Below are the code and all the weights of a small trained network. Each question names an input and a class and asks about switching units off, where a switched-off unit gives its printed mean instead of its output.

import numpy as np


def w(rows, s, z=0):
    codes = np.array(rows[::2]) - 128.0
    scale = np.full(codes.shape[1], s)
    scale[-1] = z or s
    return codes * scale


def norm(h):
    return h / np.sqrt((h * h).mean(-1, keepdims=True) + 1e-5)


def f(y):
    return y / 2 * (1 + np.tanh(0.7978845608 * (y + 0.044715 * y**3)))


def log_softmax(a):
    a = a - a.max(-1, keepdims=True)
    return a - np.log(np.exp(a).sum(-1, keepdims=True))


def net(x, mask):
    res = np.array(x, float).reshape(1, 5) / 4 @ E
    u = 0
    for l in range(4):
        y = f(norm(res) @ A[l][:, :-1].T + A[l][:, -1])
        res = res + np.where(mask[u : u + 7], y, B[l][:, -1]) @ B[l][:, :-1]
        u += 7
    return log_softmax(norm(res)[-1] @ U[:, :-1].T + U[:, -1])


A, B = {}, {}
E = w([
[91,2,147,59,156,181,122,114,211],'x0',
[134,186,53,107,190,63,70,134,142],'x1',
[138,72,56,42,80,205,127,174,128],'x2',
[96,188,29,82,100,70,183,91,231],'x3',
[195,135,116,93,168,177,81,60,125],'x4',
],0.0084)
A[0] = w([
[111,116,157,149,101,155,145,194,95,92],'0.n1',
[118,175,125,156,28,120,203,99,135,5],'0.n2',
[131,136,199,173,100,141,157,119,55,146],'0.n3',
[147,106,147,115,92,211,132,124,92,52],'0.n4',
[191,149,91,98,68,194,132,99,53,235],'0.n5',
[155,135,106,95,136,132,103,167,61,45],'0.n6',
[122,147,121,163,67,109,136,251,28,47],'0.n7',
],0.02,0.0029)
B[0] = w([
[73,114,110,85,66,48,74,140,93,199],'0.n1',
[156,112,113,5,147,105,142,62,91,206],'0.n2',
[143,90,81,238,102,106,127,90,82,246],'0.n3',
[181,68,164,122,130,152,149,109,150,200],'0.n4',
[89,157,152,192,62,208,112,165,111,218],'0.n5',
[92,109,83,148,135,133,89,130,104,164],'0.n6',
[113,133,188,38,110,210,230,136,60,248],'0.n7',
],0.018,0.014)
A[1] = w([
[59,206,76,133,67,135,215,106,234,138],'1.n1',
[115,209,56,109,120,213,127,159,149,171],'1.n2',
[127,156,110,115,139,87,249,130,117,66],'1.n3',
[206,157,45,72,119,12,101,61,155,74],'1.n4',
[132,225,223,171,180,99,111,73,26,251],'1.n5',
[187,172,180,198,127,43,102,151,143,25],'1.n6',
[178,169,54,202,182,127,20,150,96,77],'1.n7',
],0.019,0.0014)
B[1] = w([
[242,91,127,109,5,90,117,126,71,202],'1.n1',
[90,134,41,189,155,124,96,29,117,191],'1.n2',
[170,188,91,106,129,76,71,166,80,212],'1.n3',
[141,122,50,141,151,28,251,98,216,246],'1.n4',
[112,149,119,235,239,174,43,153,173,229],'1.n5',
[41,201,181,150,157,175,88,41,146,154],'1.n6',
[24,57,156,146,193,130,123,129,220,188],'1.n7',
],0.016,0.013)
A[2] = w([
[148,215,194,126,210,138,181,199,175,63],'2.n1',
[160,183,184,157,174,79,130,202,112,4],'2.n2',
[165,119,248,212,109,32,136,139,68,59],'2.n3',
[224,97,198,113,174,209,168,67,217,110],'2.n4',
[92,147,211,196,131,86,105,101,217,106],'2.n5',
[176,179,154,139,208,110,147,104,59,114],'2.n6',
[109,131,179,24,156,93,80,214,177,119],'2.n7',
],0.018,0.0046)
B[2] = w([
[124,139,160,111,213,96,36,193,132,163],'2.n1',
[70,253,160,102,150,97,135,191,40,149],'2.n2',
[143,183,81,183,72,238,149,130,188,254],'2.n3',
[93,156,82,11,113,133,116,114,29,202],'2.n4',
[93,142,47,66,70,131,9,83,190,246],'2.n5',
[188,100,92,141,91,112,39,157,121,224],'2.n6',
[169,61,24,105,183,117,173,132,130,151],'2.n7',
],0.015,0.0066)
A[3] = w([
[90,118,183,194,164,140,156,77,161,27],'3.n1',
[147,159,138,102,95,184,211,171,164,101],'3.n2',
[148,46,239,230,93,146,143,221,99,6],'3.n3',
[96,212,247,54,96,118,249,109,89,40],'3.n4',
[135,158,188,217,108,163,208,162,74,2],'3.n5',
[121,230,90,155,137,98,144,58,68,27],'3.n6',
[103,107,190,81,36,111,130,153,234,75],'3.n7',
],0.019,0.0025)
B[3] = w([
[134,76,195,181,206,189,161,105,148,175],'3.n1',
[232,28,173,106,206,150,105,152,159,173],'3.n2',
[169,208,28,163,51,105,84,129,89,243],'3.n3',
[86,135,146,76,253,205,90,129,196,224],'3.n4',
[221,99,125,125,66,58,70,96,168,234],'3.n5',
[143,39,211,164,15,116,146,198,204,255],'3.n6',
[209,79,106,150,103,134,113,141,102,159],'3.n7',
],0.015,0.0091)
U = w([
[169,124,86,97,132,19,188,99,202,142],'0',
[61,140,127,200,206,149,94,95,206,130],'1',
[123,107,157,3,133,181,177,127,80,132],'2',
[165,115,106,177,50,170,93,115,94,165],'3',
[154,200,164,145,190,89,97,200,126,60],'4',
[91,161,199,144,154,127,224,173,153,2],'5',
],0.014,0.009)

Each question gives the input, the list of numbers given to net, and the class t.
The units are the neurons (one row each of A and B). Each row of codes is followed by its name. A weight is (code - 128) times the scale printed after its matrix; where a second scale follows, it is the last column's (A, B and U).
mask holds one flag per neuron, layer by layer. A switched-off neuron (its flag False) gives its mean, the last column of its row in B, instead of its output. The means were averaged over made-up inputs and are rounded, as every weight is.
A unit's drop is (log p(t) with every unit on - log p(t) with that unit switched off) / (log p(t) with every unit on - log p(t) with every unit switched off).
The circuit of an input: a set's keep is (log p(t) with only the set's units on - log p(t) with every unit switched off) / (log p(t) with every unit on - log p(t) with every unit switched off). Starting from the 12 units with the biggest drops (on a tie, the unit counted first), units are removed one at a time, each time the one whose removal leaves the highest keep (on an exact tie, the one counted first), for as long as the keep stays at least 0.8.
units of the circuit, in order: the units of the circuit, biggest drop first
k most important neurons: the k neurons with the biggest drops, biggest first
top k neurons in layer l: the k neurons of layer l with the biggest drops, biggest first
input [1,1,4,7,2], class 0: units of the circuit, in order -> [0.n7, 1.n4]
input [0,8,1,4,-8], class 0: units of the circuit, in order -> [0.n5]
input [-7,1,-3,6,-8], class 2: units of the circuit, in order -> [0.n7, 0.n2]
input [3,-8,0,5,0], class 0: units of the circuit, in order -> [0.n2, 0.n7]
input [-2,5,1,3,4], class 1: units of the circuit, in order -> [0.n7, 1.n7]
input [-2,1,6,1,7], class 1: units of the circuit, in order -> [0.n7, 1.n7]
input [4,3,-8,4,5], class 0: top 2 neurons in layer 1 -> [1.n4, 1.n1]
input [5,-6,5,1,3], class 2: 2 most important neurons -> [0.n4, 2.n4]
input [5,3,-1,-5,8], class 2: units of the circuit, in order -> [2.n4, 0.n3]
input [-1,-8,3,2,2], class 2: units of the circuit, in order -> [0.n4, 2.n4]
input [3,3,-8,2,6], class 1: top 2 neurons in layer 0 -> [0.n2, 0.n7]
input [0,-7,4,6,-2], class 0: 3 most important neurons -> [0.n7, 0.n2, 1.n4]
input [-5,-2,0,-2,-4], class 2: 2 most important neurons -> [0.n7, 0.n2]
input [-8,-1,-6,4,-1], class 0: units of the circuit, in order -> [0.n2]
input [7,-2,-6,-3,-3], class 1: 4 most important neurons -> [0.n7, 0.n4, 1.n1, 0.n3]
input [5,-2,7,-2,-6], class 2: top 2 neurons in layer 0 -> [0.n3, 0.n5]
input [8,4,-7,-5,-3], class 1: 3 most important neurons -> [0.n7, 0.n4, 0.n2]
input [6,-1,7,1,-5], class 2: top 2 neurons in layer 0 -> [0.n3, 0.n5]
input [3,-6,-8,-3,6], class 1: 2 most important neurons -> [0.n7, 0.n3]
input [4,3,-2,0,-1], class 0: units of the circuit, in order -> [0.n5]
